Below is a small trained network, with its code and all its weights. Each question gives an input and a target symbol and asks what happens when units are switched off, that is, made to give their printed mean instead of their output.

import numpy as np


def w(rows, s, z=0):
    codes = np.array(rows[::2]) - 128.0
    scale = np.full(codes.shape[1], s)
    scale[-1] = z or s
    return codes * scale


def norm(h):
    return h / np.sqrt((h * h).mean(-1, keepdims=True) + 1e-5)


def f(y):
    return y / 2 * (1 + np.tanh(0.7978845608 * (y + 0.044715 * y**3)))


def softmax(a):
    e = np.exp(a - a.max(-1, keepdims=True))
    return e / e.sum(-1, keepdims=True)


def log_softmax(a):
    a = a - a.max(-1, keepdims=True)
    return a - np.log(np.exp(a).sum(-1, keepdims=True))


def net(x, mask):
    ids = ['αεθλμξπσφω'.index(c) for c in x.split()]
    T = len(ids)
    res = E[ids] + P[:T]
    u = 0
    for l in range(3):
        r = norm(res)
        for j in range(2):
            rows = slice(2 * j, 2 * j + 2)
            q, k, v = (r @ M[l][rows].T for M in (Q, K, V))
            z = softmax(np.where(np.tri(T) > 0, q @ k.T / 2**0.5, -1e9)) @ v
            o = O[l][rows]
            res = res + np.where(mask[u + j], z, o[:, -1]) @ o[:, :-1]
        u += 2
        y = f(norm(res) @ A[l][:, :-1].T + A[l][:, -1])
        res = res + np.where(mask[u : u + 4], y, B[l][:, -1]) @ B[l][:, :-1]
        u += 4
    return log_softmax(norm(res)[-1] @ U[:, :-1].T + U[:, -1])


Q, K, V, O, A, B = {}, {}, {}, {}, {}, {}
E = w([
[162,125,182,233,82,129,77,138],'α',
[154,65,160,134,4,90,159,183],'ε',
[84,198,71,87,125,80,122,181],'θ',
[147,66,68,250,107,158,171,168],'λ',
[178,162,168,108,175,131,235,167],'μ',
[129,126,161,174,143,187,212,123],'ξ',
[62,158,137,226,83,199,142,99],'π',
[65,190,197,134,160,112,208,149],'σ',
[207,104,66,123,139,87,104,203],'φ',
[112,227,105,80,110,170,95,82],'ω',
],0.023)
P = w([
[71,97,146,109,178,145,103,107],'0',
[73,87,148,109,184,132,100,88],'1',
[177,184,157,196,162,17,121,86],'2',
[77,119,124,87,149,201,144,141],'3',
[75,52,120,93,201,107,135,86],'4',
[223,209,78,247,138,30,198,88],'5',
[93,120,84,81,137,198,167,140],'6',
[62,4,103,111,197,100,175,65],'7',
],0.013)
Q[0] = w([
[85,244,134,96,140,185,115,79],'L0H0',
[121,51,156,253,87,212,94,80],'L0H0',
[114,101,96,177,221,52,152,14],'L0H1',
[102,110,143,107,162,100,97,92],'L0H1',
],0.052)
K[0] = w([
[64,242,118,126,173,180,84,50],'L0H0',
[126,56,203,254,38,181,93,107],'L0H0',
[145,235,81,221,243,117,130,107],'L0H1',
[105,150,131,121,188,130,128,117],'L0H1',
],0.049)
V[0] = w([
[147,128,123,119,51,100,89,116],'L0H0',
[161,142,75,142,70,109,222,86],'L0H0',
[125,116,121,131,171,140,108,133],'L0H1',
[129,78,143,81,2,87,174,96],'L0H1',
],0.021)
O[0] = w([
[107,10,120,126,122,49,198,75,85],'L0H0',
[113,43,235,74,75,49,39,245,1],'L0H0',
[119,63,121,122,109,122,109,151,59],'L0H1',
[134,255,8,152,173,154,83,121,14],'L0H1',
],0.0047,0.0043)
A[0] = w([
[160,95,108,61,113,165,97,65,103],'L0N0',
[148,158,176,122,121,67,3,137,8],'L0N1',
[173,222,103,178,111,92,38,129,103],'L0N2',
[165,90,120,108,172,171,126,143,119],'L0N3',
],0.035,0.012)
B[0] = w([
[97,154,71,159,135,138,218,119,151],'L0N0',
[94,116,156,251,240,146,142,162,165],'L0N1',
[157,133,121,69,50,125,109,95,247],'L0N2',
[163,75,130,117,139,129,150,131,167],'L0N3',
],0.031,0.014)
Q[1] = w([
[63,5,107,174,83,119,86,79],'L1H0',
[162,81,91,1,186,143,125,141],'L1H0',
[137,60,155,72,155,52,167,110],'L1H1',
[141,64,143,161,233,84,227,160],'L1H1',
],0.053)
K[1] = w([
[3,159,131,88,94,126,74,172],'L1H0',
[108,203,118,188,143,171,175,66],'L1H0',
[210,106,209,191,172,106,120,93],'L1H1',
[208,90,155,145,113,127,114,22],'L1H1',
],0.057)
V[1] = w([
[62,70,34,186,56,167,95,168],'L1H0',
[176,161,180,200,89,75,147,137],'L1H0',
[183,221,104,80,136,9,117,87],'L1H1',
[120,122,83,114,147,25,122,254],'L1H1',
],0.0044)
O[1] = w([
[205,251,71,102,198,150,69,124,168],'L1H0',
[103,27,199,118,99,108,108,192,96],'L1H0',
[111,34,226,192,166,63,108,114,5],'L1H1',
[99,161,97,180,200,68,105,159,14],'L1H1',
],0.0027,0.0022)
A[1] = w([
[239,184,192,252,152,52,112,109,1],'L1N0',
[106,165,165,108,155,112,133,124,5],'L1N1',
[224,175,133,132,98,55,166,122,228],'L1N2',
[59,127,42,81,188,93,59,176,41],'L1N3',
],0.046,0.0039)
B[1] = w([
[119,165,202,216,95,2,137,162,254],'L1N0',
[78,86,130,90,130,97,128,110,163],'L1N1',
[154,179,112,84,62,70,108,93,214],'L1N2',
[132,247,124,116,185,181,98,195,224],'L1N3',
],0.036,0.024)
Q[2] = w([
[179,193,120,114,196,210,28,193],'L2H0',
[84,193,144,95,125,186,83,126],'L2H0',
[78,255,156,230,90,127,66,135],'L2H1',
[40,202,180,39,98,94,40,152],'L2H1',
],0.05)
K[2] = w([
[75,117,125,100,126,255,110,114],'L2H0',
[131,62,133,137,155,168,155,95],'L2H0',
[91,167,144,221,108,157,141,82],'L2H1',
[45,161,128,175,165,84,164,93],'L2H1',
],0.071)
V[2] = w([
[254,110,197,139,128,108,217,129],'L2H0',
[57,56,26,152,102,158,144,160],'L2H0',
[125,106,139,169,142,247,115,25],'L2H1',
[125,92,99,153,126,135,130,90],'L2H1',
],0.0075)
O[2] = w([
[149,84,138,116,217,86,106,98,233],'L2H0',
[117,111,144,172,130,95,170,213,2],'L2H0',
[105,92,52,3,100,134,132,70,165],'L2H1',
[143,128,104,107,132,168,105,124,134],'L2H1',
],0.0046,0.0043)
A[2] = w([
[198,138,167,85,160,106,187,146,3],'L2N0',
[65,114,124,221,116,195,25,66,70],'L2N1',
[180,53,115,168,195,174,124,171,47],'L2N2',
[202,67,3,181,153,81,86,198,29],'L2N3',
],0.044,0.007)
B[2] = w([
[173,110,198,140,169,172,170,79,209],'L2N0',
[112,114,171,144,45,215,135,170,251],'L2N1',
[97,133,70,175,140,125,42,91,193],'L2N2',
[129,85,67,84,108,98,180,253,196],'L2N3',
],0.041,0.012)
U = w([
[114,150,210,215,86,51,130,159,142],'α',
[147,163,108,73,16,104,79,84,156],'ε',
[109,206,160,98,178,177,83,195,202],'θ',
[100,69,33,176,89,127,55,195,107],'λ',
[170,132,243,111,151,172,170,47,85],'μ',
[123,91,123,194,141,172,52,44,205],'ξ',
[73,95,195,153,1,236,108,170,99],'π',
[3,69,184,57,130,122,115,99,128],'σ',
[177,65,137,76,111,116,192,218,82],'φ',
[67,166,78,176,96,164,231,87,1],'ω',
],0.0069,0.002)

Each question gives the input, a string of symbols that net reads in full, and the target symbol t.
The units are the heads (2 rows each of Q, K, V and O) and the neurons (one row each of A and B). Each row of codes is followed by its name. A weight is (code - 128) times the scale printed after its matrix; where a second scale follows, it is the last column's (O, A, B and U).
mask holds one flag per unit, layer by layer, with each layer's heads first. A switched-off unit (its flag False) gives its mean, the last column of its rows in O or B, instead of its output. The means were averaged over made-up inputs and are rounded, as every weight is.
A unit's drop is (log p(t) with every unit on - log p(t) with that unit switched off) / (log p(t) with every unit on - log p(t) with every unit switched off).
The circuit of an input: a set's keep is (log p(t) with only the set's units on - log p(t) with every unit switched off) / (log p(t) with every unit on - log p(t) with every unit switched off). Starting from the 12 units with the biggest drops (on a tie, the unit counted first), units are removed one at a time, each time the one whose removal leaves the highest keep (on an exact tie, the one counted first), for as long as the keep stays at least 0.8.
circuit, biggest first: the units of the circuit, biggest drop first
k most important neurons: the k neurons with the biggest drops, biggest first
top k neurons in layer l: the k neurons of layer l with the biggest drops, biggest first
drop of u: that unit's drop, to one decimal
input θ ε θ α σ π λ, target ε: 2 most important neurons	(L0N2 L1N0)
input φ ε α θ ω, target ω: circuit, biggest first	(L0N0 L1N0)
input ε μ μ, target ε: circuit, biggest first	(L1N2)
input α ω θ λ φ, target φ: circuit, biggest first	(L2N3 L0N3 L1N0)
input σ π θ φ θ θ φ π, target π: circuit, biggest first	(L1N0 L1N3 L1N2)
input θ θ π ξ π, target π: 2 most important neurons	(L1N0 L1N2)
input π ε φ θ π θ θ μ, target μ: circuit, biggest first	(L2N0 L1N0)
input φ π α ε ε, target ε: 2 most important neurons	(L0N2 L1N0)
input θ θ σ π φ λ λ, target λ: 3 most important neurons	(L0N2 L1N0 L1N2)
input θ θ π φ φ π σ, target σ: top 2 neurons in layer 1	(L1N0 L1N1)
input θ π π π λ, target λ: top 2 neurons in layer 0	(L0N2 L0N1)
input θ π α π φ φ, target ε: 2 most important neurons	(L0N2 L1N0)
input α π μ λ σ, target σ: top 2 neurons in layer 0	(L0N2 L0N1)
input θ π ε σ, target ε: top 2 neurons in layer 1	(L1N0 L1N3)
input θ π π, target ε: 2 most important neurons	(L0N2 L1N0)
input α σ λ α π π, target ε: 2 most important neurons	(L0N1 L1N2)
input θ φ π μ, target μ: most important neuron	(L0N1)
input μ σ π π θ, target θ: drop of L0N2	0.6
input λ θ λ, target ε: drop of L0H0	0.9
input ε θ θ μ, target ε: drop of L0H0	0.0
input α π ε θ λ α α, target ε: most important neuron	(L0N2)
